In the rows, zero is written as 128.
Each row has a class, written as a number after it; each block has new classes, again numbered from 0 up.
[154  37 156 141  94 174 117 130 134  82  43 179  89  79 116  71 137 117
  99 125 147 121 120 104 114 106 160 118 113  81  98  68 125 128 118  98]  3
[139 185  66 104 126 107 118 136 132 170 179 131 179 154 153 179 124 211
 129 126 155 163 126 149 128 150 106 121 134 158 168 179 143 122 123 175]  2
[133 170 137 141 153 117 153 119 127 148 194 107 134 141 109 157  91  96
 116 133  97 144 130 102 142 144 117 151 135 190 125 140 127 148 121 146]  7
[106  86 138 121 104 136 121 140 117 125 101 111 111 132 113 115 150 122
 150 136 149 127 108 136 101 107 126 120 118  94 121  80 130 106 117  79]  8
[166  50 137 142 116 161 140 139 115  96 130 149  80 116  99 102 117  73
  84 102 130 114 113  93 109  85 147 118 116 146 113  60 126 145 115  90]  0
[171  65 144 147 121 167 150 142 109 102  93 163  75 102 107 135 143  43
 103  95 129  85 140 106 109  43 127 107 110 129 100  83 122 149 129  82]  6
[179 100 129 139 136 162 153 139 135 115 135 186 106  99 118 132 102  78
  91 115 122  88 145 100 130 131 129 145 122 181 109 127 126 152 122 131]  8
[143  97 145 134 148 133 137 145  97 117  75 146  71 120 140 141 175  54
 164  93 131  65 145 151 111  57 102 108  92 111 109 111 129 139 165 100]  6
[143 202 130 130 135 122 171 117 125 149 191 100 135 134 114 172 108 117
 131 127  80 143 155 101 161 137 117 135 173 150 115 170 120 156 116 141]  6
[102 234 105  99 124 104 123 115 133 160 147 100 172 145 170 158 146 237
 178 149 102 180 155 164 164 177 113 128 166  76 146 211 131 117 135 171]  2
[177  88 169 165 184 150 144 140 108 104  87 188  51  92 139 120 132   4
 133  92  88  71 155 109 130  91 116 155  86 175  92 120 124 165 177 135]  7
[149  75 172 175 120 148 175 126 109 112 174 106  88 122  76 115  90  12
  91 118 102 146 137  67 119  89 145 137 134 175  96  65 109 163  90  58]  9
[140 157  97 106  94 151 135 148 139 142 126 161 141 141 148 167 121 176
 101 116 153 103 130 134 119 116 113  98 139 130 132 157 129 110 124 138]  8
[149 156 115 122 133 131 125 136 133 133 139 167 129 119 158 157 116 134
 113 116 138  97 132 139 113 133 117 113 118 157 141 149 127 134 162 156]  10
[174  82 177 177 139 166 141  98 140  86 107 195  78  74 112  83  99  51
 107 133 111 139 156  87 160 173 161 176 113 185  90  98 131 157 135 143]  4
[118 128 145 128 113 124 136 115 126 126 150 111 133 139 131 125 137 127
 144 125 126 144 122 129 137 131 127 136 131 124 130 121 124 128 112 115]  4
[135  44 115 139  79 158  97 130 130 109  86 154 125 112 114 100 133 169
  88 133 196 178 104 123  96 111 156 106 113  98 138  53 144  99  96 101]  2
[131 163 134 142  79 148 173 112 128 144 199  83 150 132  84 147  95 163
  96 149  95 217 132  77 167 133 147 128 191 123 123 147 130 148  62 109]  2
[137 118 119 125 139 125 118 129 127 129 124 135 137 127 120 113 119 135
 123 135 139 141 121 124 124 141 122 134 115 141 134 116 125 126 124 141]  3
[148  82 159 146 100 167 147 116 128  96 135 139  94 113 101  89 104 100
  78 120 106 147 125  79 138 116 164 123 150 114  99  68 116 138 101  94]  0
[113 105 122 118 114 122 111 119 119 121 158  91 139 147  94  97 121 156
 112 141 148 182  96 114 120 151 148 123 138 125 144  63 134 108  95 109]  0
[128 103 122 124 136 115 130 131 105 126 155 106 113 152 109 123 127  98
 125 119 134 127 105 126 112 106 121 118 117 143 137  86 126 128 127 104]  0
[141 145 179 143 130 137 155 123 115 111 112 134  73  95 135 129 132  71
 154 125  74 103 148 116 143 124 129 132 141 110  97 141 122 160 163 110]  10
[104 142 180 142 135 112 155 122 101 127 150  70  96 123 111 126 137  69
 181 141  76 136 124 126 129 118 121 137 139 108 113 117 118 147 148  85]  10
[149 200 118 114 155 122 139 129 134 140 167 153 141 117 158 170 119 136
 139 129  99 100 150 142 142 161 110 132 129 168 141 191 129 155 166 175]  10
[137 127 124 139 164 109 121 127 102 141 126 134 107 131 140 137 146  89
 168 129 123 138 143 152 134 125 103 146  94 157 133 139 137 147 154 137]  2
[177 105 110 138 141 165 127 130 132 113 122 197 129 106 152 145 108 106
  74 109 132 100 133 114 122 113 140 120 109 168 127 124 138 142 134 147]  5
[ 85 174 164 135 154  97 109  90 124 111 100  88 133 119 114  83 148 149
 187 180  84 192 145 145 178 229 144 174 151  78 113 134 140 116 159 153]  1
[128 109 101 122 124 131 103 122 127 126 152 122 164 136 125 136 115 165
  99 141 170 166  96 123 104 150 143 122 123 144 156  85 145 106 103 134]  5
[129  83 132 125 118 128 104 131 117 113  79 151 104 130 142 113 161 118
 148 117 175 116 115 155 112 117 121 122  90 120 138  92 141 108 142 119]  4
[117 116 162 125 135 127 117 124 119 116  63 129  97 109 154  86 165 122
 181 125 100 117 140 146 134 121 124 132 115  64 100 125 113 133 154 115]  3
[152 214 128 126 184 115 126 120 138 145 141 170 135 119 175 147 114 127
 131 114  82 109 174 131 165 180 111 159 127 172 118 201 127 145 169 207]  7
[153 125 110 118 115 151 120 126 140 108 136 168 135 118 131 112 111 162
  80 124 130 141 126 111 133 149 155 118 142 129 127 113 129 122 125 145]  0
[200  93 108 129 140 166 121 159 137 117  87 220  93 105 164 153 129 100
  96  65 154  38 136 130  95  76 115 119  83 173 118 138 129 143 160 147]  7
[140 120 130 126 170 111 119 133 121 134 120 140 117 131 145 114 133 105
 153 118 129 104 135 141 128 135 102 144  94 149 130 128 122 138 145 150]  3
[163 166  98 119 146 124 152 146 126 146 180 156 138 128 138 188 104 103
 112 112 117  81 128 129 116 110 103 115 120 191 147 173 129 158 158 151]  10
[134 102 154 133  80 164 155 138 127 102  99 135 108 113 138 121 149 112
 124 105  96 116 130 115 115  66 149  95 143  66  95 122 115 140 122  63]  9
[ 95 196  91 100 136  96 104 122 139 151 156  96 193 159 136 145 142 221
 156 148 128 168 115 163 139 182 121 136 144 111 158 164 134 102 140 166]  1
[108 142 108  98  98 121  93 128 139 124  78 157 146 134 180 129 175 206
 158 119 164 120 115 186 119 132 122 104 110  84 148 144 139  95 152 143]  4
[127 188  97 102 137 116 117 121 145 149 156 129 178 144 144 141 115 196
 126 144 127 152 129 137 150 178 115 131 133 143 146 170 126 127 122 180]  3
[119 137 150 149 124 139 145 108 117 127 152  99 126 135 123 131 104 106
 112 140 106 162 127 101 142 125 139 126 149 121 118 107 129 127 109 112]  5
[146 137 162 151 142 138 178 131 106 127 129 135  81 117 114 140 119  32
 142 119  74  88 152 112 147 102 108 141 135 155  88 155 117 162 147 100]  8
[ 95 141 165 134  98 128 141 102 130 121 128  76 138 124  97  90 122 153
 139 157  96 189 118 105 158 155 146 131 165  77 105 114 116 129  93 103]  3
[106 160 101  98 104 122 113 139 138 138 133 118 172 151 160 145 149 196
 144 124 136 142 118 159 106 123 129  98 133  89 144 141 124 104 126 116]  9
[182 124 163 175 135 154 191 130 111 125 149 159  62  86 112 141 103  23
 109 113  53 123 182  81 163  75 128 146 144 168  83 161 118 197 134 110]  2
[147 133  52  92 105 128 120 158 136 151 170 135 179 156 120 191 126 190
  89 108 197 113 102 141  80  85 112  83 121 152 169 118 141 103 104 135]  6
[164 124 164 157 120 153 167 108 131 106 139 160  95 104 119 125 105  59
 110 124  86 124 151  92 161 125 136 150 138 159  99 142 121 164 128 124]  4
[111 137 150 142 158 102 130 101 115 130 160 102 128 146 113 118 126  82
 167 150 122 161 124 136 152 172 115 166 111 171 135 116 131 134 130 134]  4
[157 180 130 136 179 119 161 106 129 138 226 128 138 137 117 131  78  89
 110 126  61 139 151  90 176 180 128 167 153 201 120 156 111 171 121 166]  0
[111 126 150 125 117 121 122 138 113 128  92 112 101 132 141 133 160 122
 151 112 124 115 119 145 109  84 115 110 115  90 118 109 133 113 145 104]  7
[178 161 123 124 149 137 148 139 131 135 117 213  92 109 189 164 145  91
 144  82 104  46 174 143 150 101 102 132 107 168 117 204 123 169 175 169]  4
[172 118 129 138 149 146 145 133 128 109  97 187  96  86 141 140 141  81
 132  98 111  72 155 130 126 104 127 127 117 141 101 143 129 157 163 134]  6
[148 176 139 139 126 141 158 119 140 140 192 123 147 125 113 152  89 125
  90 123  80 153 134  84 149 138 136 145 158 175 115 153 118 152 102 141]  7
[117 122 113 123 119 124  94 129 133 137 123 131 148 145 130 130 121 167
 102 129 179 155 101 132 102 144 129 119 108 144 147  86 142  90 123 147]  7
[146 130  89 102 153 116 103 146 127 135 111 166 139 128 162 153 160 149
 143 101 170  81 133 167 100 116 106 112 100 129 146 130 138 116 154 153]  6
[112 131 121 116 100 129 121 126 126 128 160 102 155 135 106 143 120 156
 112 148 148 156  94 128 105 135 135 108 130 130 151  96 132 118 114 109]  10
[115 150 172 158 144 114 176 114 103 132 177  63 107 146  84 132 121  55
 149 126  64 141 138 106 162 108 115 149 154 139 100 133 116 160 125  89]  1
[153 110  52  99 101 142 114 165 142 140 150 172 178 153 148 175 127 185
  82  96 196 106  94 144  72  87 121  76 101 168 171 126 140 112 117 129]  9
[124  79 122 133 111 126 120 135 114 132 109 143 107 152 136 139 145  95
 136 101 180 100 104 146  98  73 109 106  86 142 138  90 130 113 135 104]  4
[113 135  71  90 108 108  83 161 125 150 107 135 158 162 156 173 160 196
 121 106 196 110  89 174  72  84 101  81  88 128 169 121 150  86 146 142]  7
[137  99 124 125 120 147 115 140 127 119  80 174 109 119 142 124 137 128
 123 123 167 103 124 141 111 131 121 117 109 126 122 107 135 105 145 127]  8
[116 181  97  98 121 105 136 152 114 162 126 112 141 163 165 170 156 164
 159 100 126  88 122 168 117  77  82  87 120 110 139 190 119 133 155 133]  3
[127 101 137 140 115 128 151 134 103 135 147  89 105 148  93 150 129  77
 124 111 146 123 119 112 104  65 114 105 128 128 121  75 120 127 104  79]  6
[135 116 110 123 124 127  93 109 147 119 119 168 149 129 145 116 121 166
 118 137 183 152 113 142 126 186 135 140 107 154 149 102 139 101 130 165]  4
[161 142 116 149 159 147 138 103 148 117 177 167 160  99 128 136  76 123
  87 142 105 151 129  96 150 189 154 156 141 192 127 138 136 154 121 169]  5
[149  51 171 170 135 145 128 128 102  92  44 174  46  78 130  91 162  49
 158 115 125 118 145 137 126  98 136 135  94 111  91  94 138 150 167  94]  2
[130 101 130 142 136 130 130 122 126 118 142 121 136 128  93 118 126 115
 124 131 123 143 110 119 126 128 138 143 126 141 127 100 128 130 123 112]  1
[134 113 140 151 147 120 157 129 113 129 170 100 118 142  90 139 119  63
 127 114 101 116 124 116 132 101 116 144 122 166 119 114 120 155 126 105]  1
[103  94 107 131  77 119 119 126 112 147 154  77 150 161  95 137 127 169
 110 139 187 199  86 125 100 100 128 101 132 117 157  76 140 103  77  88]  2
[135 154 174 142 176 112 139 117 113 120 124 133  86  96 146 120 137  57
 185 132  61 100 154 137 140 148 119 158 118 133 106 149 117 162 184 129]  10
[118 130 147 130 142 115 136 126 114 132 114 109 111 134 123 114 135 104
 160 133 109 128 130 131 138 119 110 132 121 109 117 127 118 134 136 121]  3
[129 105 142 112 159 115  98 143 108 120  36 159  78 116 182  97 182 112
 185 104 129  67 142 180 110  95  98 121  80  75 117 123 117 123 180 122]  3
[167 105 107 131 125 166 115 134 135 108 102 199 131 104 161 141 124 134
  79 111 147 103 131 124 115 113 144 110 109 145 132 125 141 130 137 146]  5
[126  93 147 138 169 112 100 135 102 125  81 142  86 126 140 118 159  68
 157 113 142 102 122 155 102 107 107 136  68 150 124  86 139 122 169 124]  7
[123 126 175 146 117 135 155 121 111 116 128 106  89 112 119 126 125  80
 138 129  97 121 130 115 127 110 129 119 140 107 108 108 121 143 143  91]  10

Next block: new classes, numbered from 0 again.
[146 153  80  63 134 135 106 153 185  63 194 121 128 145 171 108 145 152
  35  64 163 158 122  79 122 145 105 136  60 141  99 164  81 179 166 158]  4
[154 128 137 115 126 124 118 113 138 136 110 124 109 137 129 132  97 119
 111 131 138 118 113 122 126 132 119 149 134 118 131 127 140 133 118 112]  8
[122  87 124 131 135 130 120 143 113 142 122 124 117 123 114 123 149 128
 171 155 130  85  83 123 130 135 122 125 113 128 130 128 122 163 136 127]  2
[131 120 136 158 166  89 148 116 117 101 185  70 147 178 174 146 139 112
 102 141 130 128 156 119  97 102 113 123 154 106 129 160 173 116 150 123]  5
[142 107 121 148 121 147 113 123 108 105 154 108 137 164 140 141 113 132
 110 113  99 110 144 108 144 161 130 100 134 137 141 110 125 163 132 136]  5
[ 99  67 138 102 173 134 144 177 105 112  75 181 116 124 118 116 112 141
 150 133 144  47  30 170 109 117 101 109  98 107 162  90 143 197 120 142]  0
[155 135 156 158 144 125 142  94  82 115 110 148 134 143 127 133 132 142
 108 124 114 145 168  96  89  96 118 116 145 102 130 167 141 133 124 131]  11
[162 159 115 144 143 135 161  90 145  90 108 112  85 131 112 124  74 112
  68 180 142 139 129 138  99 129 131 138 150  92 115 139 171 139 113  76]  8
[117  97 118 117 145 109 129 129 141 144 150  92 155 116 128 142 164 143
 153 126 136 129  91 146 121 117 120 122 156 130 139 171 158 160 144 159]  6
[126  93 115  83 136 121  80 120  95 138 185 129 181 160 167  98 124 124
 181 197 101  79 104 121 122 114 111 127 159 163 124 174 150 137 143 114]  12
[116 107  86 146 138 102 100 137 171  74 172  71 166 169 154 102 148 111
 136 145 131 119 138 111 189 129 112  88 138 128 105 161 191 132 132 142]  8
[131  96 134 149 137 146 169 126  81 175 123 198 129  94 121 131 153 124
 138 162 170 117  80 138  66 120 142 123 108 132 144  84 120 131 114 126]  1
[159 111 106  91 133 136 128  94  96  95 204 167 174 118 127 171 139 120
 159  93 151 165 142 103 112 130 146  77 137 123 127 162  99  98 136 130]  5
[127 103 130  97 125 129 120  95 105 129 142 159 138 109 129 126 143 100
 183 166 133 120 118 108 108 115  90 116 123 120 120 116 150 116 146 129]  9
[147 127 131 177 119 102 132 150 160 115 106 133 104 116 140 133 149 107
 135  97 180 139 153 122  89 137 137 149 125 109 132 152 127  86 108 122]  4
[126 144 149 195  86 136  99 127 169 116 100 102 113 217 163 142 120 111
 188 125 116  70 104 137 158 186 121 150 121  49  88  66 142 188  46 106]  4
[112 136 104  90 134 120 113 115 149  78 165 102 110 160 139 139  86 103
 117 132 132 133 129 112 145 150 131 126 138 122 115 100 132 103 112 111]  6
[126 152 151 208  99 103 141 159 161 151  96 129 118 113 150 158 153 112
 210 101 111 130 145 132 149 126 152 158 135 105 149 128 138  75  89 131]  4
[107 115 133 127 138 126 127 136 151 125 113 122 129 139 135 125 129 132
 130 132 147 130  89 131 117 130 118 133 115 121 111 133 165 159 138 144]  11
[143 121 113 161 118 129 148 111  92 145 157 136 135 103 119 151 159 121
 146 155 110 115 126 122 132 126 118 103 147 131 122 101 123 117 107 125]  6
[136  65 116 114 146 160 144 127  87 133 131 112 146 134 115 141 124 114
 109 104 110  36 114 139 111 135  84 110 125 116 125 130 118 135 134  99]  10
[103 130 141  88  99 115 122 145 132  85 159 128 149 153 134 127 119 114
 143 129 139 159 208  70 114 103 131 122 147 105  87 106 105 106 163 114]  11
[116 123 109 136 112 124 158 104 122 157 172 133 162 115 131 158 141 131
 180 134  90 148 184 133 142  82 144  97 174 109 118 149 117  97 117 118]  6
[106  89 105 118 157 137 126 123 140 110 142 106 124 133 132 115 116 133
 109 151 149 136 138 129 132 142 122 113 141 142 105 146 169 152 132 151]  10
[123 106 121 112 130 136 137 177 126 163 134 135 120 141 153 132 107 141
 105 132 131 119 100 171 123 124 123 114 131 138 141 131 105 141 132 122]  3
[129 101 108 125 133 146 154 131 107 162 174 124 133 124 124 148 101 123
 101 126 105 119 157 147 117 114 123  90 138 103 139 131  97 135 156 110]  7
[109 105 132  95 100 136 148 144 102 125 132 158 130 159 141 123 117 114
 158 145 107 124 224 118 145 124 127 125 176  94 106  91 101  97  89 112]  1
[106 115 113 212 153  81 170 151 160  92 144 122 133 132 164 128 106 122
 119 165 173 154 184 133  95  55 164 111 160 119 121 119 205  96 128 127]  8
[147 127 122 121 128 123 134 125 119 115 140 122 134 130 141 123 135 129
 129 134 133 152 149 126 108 133 126 122 135 117 123 159 134 146 142 149]  9
[126 130 128 135 143 144 131 113  89  68 137 107 116 167 124 117 115 131
 131 142 111 134 156  78 147 113 140  95 145 117 123 134 127 140 128 119]  2
[161 102 126 132 143 148 140  82 103 106 132 134 134 155 136 160 124 112
 113 125 138 134 116 136 117 141 109 119 148 138 133 154 165 140 121 143]  5
[139  98 129 127 157 138 158 121  92 132  91 126 123 112 113 125 138 128
 130 145 139 114  91 155  99 120 124 123 126 127 144 156 149 167 148 145]  9
[143 185  72  59 109 129 101 123 168  58 252  92 132 146 196 181 111  99
 147  73 176 180  87 151 117 203 155 168 137 148  72 154 121  91 130 140]  9
[140 176  86 141 102 158 116 119 132 119 178  95  91 116 116 136  90 139
  20 136 164 176 134 109 133 163 151  76 114 182  67  87  81  93 154  99]  11
[132 134 115 161 124 120 122 139 151 125 162 121 110 131 131 126 113 118
 113 137 148 131 152 112 138 127 103 109 137 110 110 119 132 119 115 131]  7
[ 98 100  98 141 156 148 149 183 134  92 154 120 106 103 157 142 104 135
 103 111 162 142 139 118 122 131 151 129 131 178 133 135 164 113 161 147]  10
[150 132 130 188 130 131 131 110 123 100 122 111 117 159 139 141 101 124
  96 129 160 169 180 109 128 134 160 111 143 137 109 136 135 128 108 118]  3
[122 123 161  92 142 128 153 121 115 138 120 124 121 145 112 121  83 126
 116 164 174 167 140 114  86 116 144 116 160  82 108 112 128 123 123 109]  10
[125 109 111 132 162 121 126 107 127 122 136 139 127 117 141 132 150 130
 158 123 131 139 107 133 128 119 146 136 101 139 140 189 141 128 128 147]  2
[133 144 136 104 117 156 140 119 103 174 140 125 135 126 116 127 133 124
 133 127  96 115  91 125 130 149 131 119 122 112 151 114  90 112 120 103]  1
[ 98 133 118 114 142 151 121 187 152 108  95 116 111 106 133 106  90 164
 104 168 165 112 108 166 119 104 144 161 121 182 119 204 154 143 172 112]  10
[123 130 145 172 120 118 158 166 151 206 110 140 103 101 145 119 172 142
 124 140 141  91  81 139 105 116  91 173 111 129 130  92 134 143 104 149]  1
[125 139 108  84 141 115 128  95 151 145 149 130 146 106 123 141 122 135
 138 141 117 140  84 180 142 121 120 121 125 152 116 155 130 128 130 153]  0
[111 143 116 171 137 131 114 112 142 116 161  83  72 120 116 104 157 107
 104 108 140 157 171  61 166 153 127  77 135 108 122  86 101  93 109 122]  12
[138 116 102 116 154 123 127 114 106  84 160  90 117 143 101 132 107  99
 103 134 143  86 103 113 100 137 146 113 129 112 135 110 107 142 146  83]  8
[148 122 121 188 117 131 133 130  99 115 149 141 110 127 170 141 149 115
 134 169 153 158 173 114 150 142 114 119 167 163  89 122 164 101  94 132]  3
[ 83 148  95 138  85 133 126 204 153 110 172 102 109 120 168  84 130 134
 111 130  81 157 251  98 172 143 168 147 137 175 111 110  62 124 151 120]  3
[117 128 109 151 133 113 129 141 154 133 143 123 125  95 137 122 175 151
 127 141 134 134 136 136 142 133 115 143 132 154 120 138 150 137 115 174]  1
[105 128 140  84 135 132 144 172 137 115 110 112  97 112 135 124 104 104
 130 111 143 119  94 126 135 174 145 162 103 124 135  97 115 131 149 109]  0
[114 159 146  74 138 133  96 116 134  75 135 109 110 155 136 109 102 106
 142 126 110 140 128  83 176 157 133 134 124  99 132 100 119 111 109 113]  12
[135 135 134 109  82 157 130 147 104 164 133 142 137 101 116 123 127 140
 112 134 101 132 137 104 131 128 110 107 133 148 111 101  92 115 157 114]  11
[134 129 106 124 113 159 192  65 115 161 188 178 142 112 115 141  99 118
 111 148 158 191 190  72  95  82 142  55 157 101  78  62 103  65 106  90]  1
[122 132 150  69 144 112 133  77 154 165 162 173 131 112 142 145 152 137
 153 135 136 156  86 148  99  81  57 123 141  85 133 143 151 118 117 153]  5
[123 122 117 120 122 138 123 133 122 125 124 149 122 103 102 130 126 137
 137 130 146 104 127 129 134 130 131 115 129 139 123 105 100 105 104 120]  1
[133  86 133 153 120 132 151 142  76 130 130 143 121 126 119 146 113 122
 121 138 113 114 221 130 125 113 129 121 169 121 130 102 102 145 127 140]  7
[115 117 126  94 129 136  95 101 115 146 146 124 113 128 130 139 104 134
 137 167  96 125 124 158 139 139 117 118 153 157 150 141 132 122 144 124]  5
[154 123 153 104 129 157 129 134  88 128  93 135 118 142 128 116 122 139
 123 102 105 134 129 115 142 149 119 132 152 123 152 160 104 159 106 128]  3
[129 115 132  92 141 131 109 128 140 136 120 142 125  90 132 133 138 145
 137 137 149 162 118 129 146 137 123 134 110 145 129 171 129 148 148 134]  3
[118 128 104 121 132  99 137 108 168 134 160 125 120 137 140 122  96 114
 109 160 148 151 156 148  91 100 151 134 141 108 117 130 134 118 132 108]  8
[143 140 126 165 110 139 145 126 106 148 141 145 146 124 152 123 135 125
 127 156 103 148 127 118 142 106 112  86 116 146 133 103 151 106 137 154]  9
[104  65 106  73 114 163 119 167  38 208 143 186  90  83  97 119 147 163
 119 126  91  69 118 167 117 151 107  68 143 145 133  68  10 150 126 123]  11
[151  74 118  68 122 127 115 108  86 148 128 177 145  67  80 123 169 128
 128 165 141  74 100 144 107 105  76 110 117 139 122 102  88 154 149 123]  8
[114 160 155 159 156  99 106 104 163  98 102  84 128 171 129 139 118 150
 127 157 173 140  40 146 167 104 108 103 138 112 109 104 203 149  78 165]  6
[126 134 137  21 136 158 125 114  87 118 133 129 119 137 117 127  96 114
 164 105 144 154 102 127 131 160 150  97 137  77 127 147  80 108 128  92]  9
[161 136 182 117 165 120 119  69  84  94  44 181  76 109  76 165 116 117
 151 141 189  99  68 146 113 114  76 122 131  92 126 119 146 107  75 116]  0
[159 101 100  86 131 136 134  77 118 136 168 162 118 152 144 142 103  99
 106 158 160 139  93 137 110 147  98 106 123 124  85  99 132  98  93 120]  2
[111 153 121 146 146  87  76  99 144  39 193 126 148 144 151 113 140 133
 131 152 174 173 172  51 166 147 137  88 107 121  81  62 157  99  87 156]  1
[128 118 141 101 130 126 133 140 122 131 118 114 119 137 119 113 128 114
 139 124 120 103 136 118 126 141 136 148 137  93 131 111  87 146 113 112]  12
[123 116 115 131  96 118 129 178 143 148 140 131 115 137 147 131 118 106
 140 161 113 142 166 120 170 156 109 102 145 118  99 110 142  73 120 119]  11
[ 99 131 107 121  99 117 138 170 151 126 165 120 125 122 133 114 133 128
 115 159 131 137 138 141 127 126 104  99 160 130  85  79 126 106 129 135]  11
[153  93 147 113 112 163 131 179 113 134  49 164 126 131 125 136 108 135
 164 118 162 104 114 177 104 150 179 182 135 123 147 192 107 183 124 112]  12
[121 129 136  61 149 123 135 119 123 134 106 121 110 107 123 101 110 153
 152 146 105 155 144 138 124 127 129 139 163 103 133 178 133 160 130 144]  9
[120  98 126 159 115 105 126 134 142 146 122 124 152 142 126 134 134 110
 163 174 137 124 143 136 167 105 139  94 130 110 116 104 154 124 124 125]  8
[136 114 123 144 155 142 147 141 110 104  96 125 102 118 110 145 118 130
 112 101 155 101  97 132 130 118 156 127 112 124 146 127 119 157 130 115]  8
[139 122 138  87 131 135 133 136 140 115  96 121 126 129 104 123 131 127
 155 135 151 109  94 128 120 120 128 154 134  83 128 173 131 187 141 104]  8
[123  66 114 108 116 138 112 138 106 161 170 133 117 129 152 138 118 139
 105 209 111  77 122 171 103 160  80 116 148 141 117  78 143 188 157 118]  5
[121 118 130  80 121 107 136 126 137 131 155 134 138 114 135 129 138 125
 156 150 118 130 166 133 141 131 108 134 154 100 101 124 114 117 112 122]  5
[122 111 143 111 126 127 108 176 151 154  93 123 107 100 110 107  80 125
 110 121 132 115 135 128 130 156 140 147  96 115 168 136 103 135 156 112]  7
[ 75 147 126 138 113 121 138 171 190 118 118 128  91  83 133 110  86 135
 136 177 110 158 219 122 144 124 154 156 124 116 120 108 142 100 144 111]  10
[107 101 139  93 156 108 118  97 148 140 136 112 155 139 112 141 127 113
 158 149 162 132 107 136 118 105 116 120 120 103 113 157 151 116 140 134]  10
[139 142 156 116 143 104 119 105 133 139  94 105 127 110  92 100 177 168
 117 119 146 118  85 119 108  96  91 128 141 117 120 137 103 181 110 165]  4
[123 104 161 106 143 123 140 117 104 133 118 155 146 134 139 136 129 133
 155 152 117 154 148 147 104  86 130 119 165  96 163 144 149 138 137 147]  12
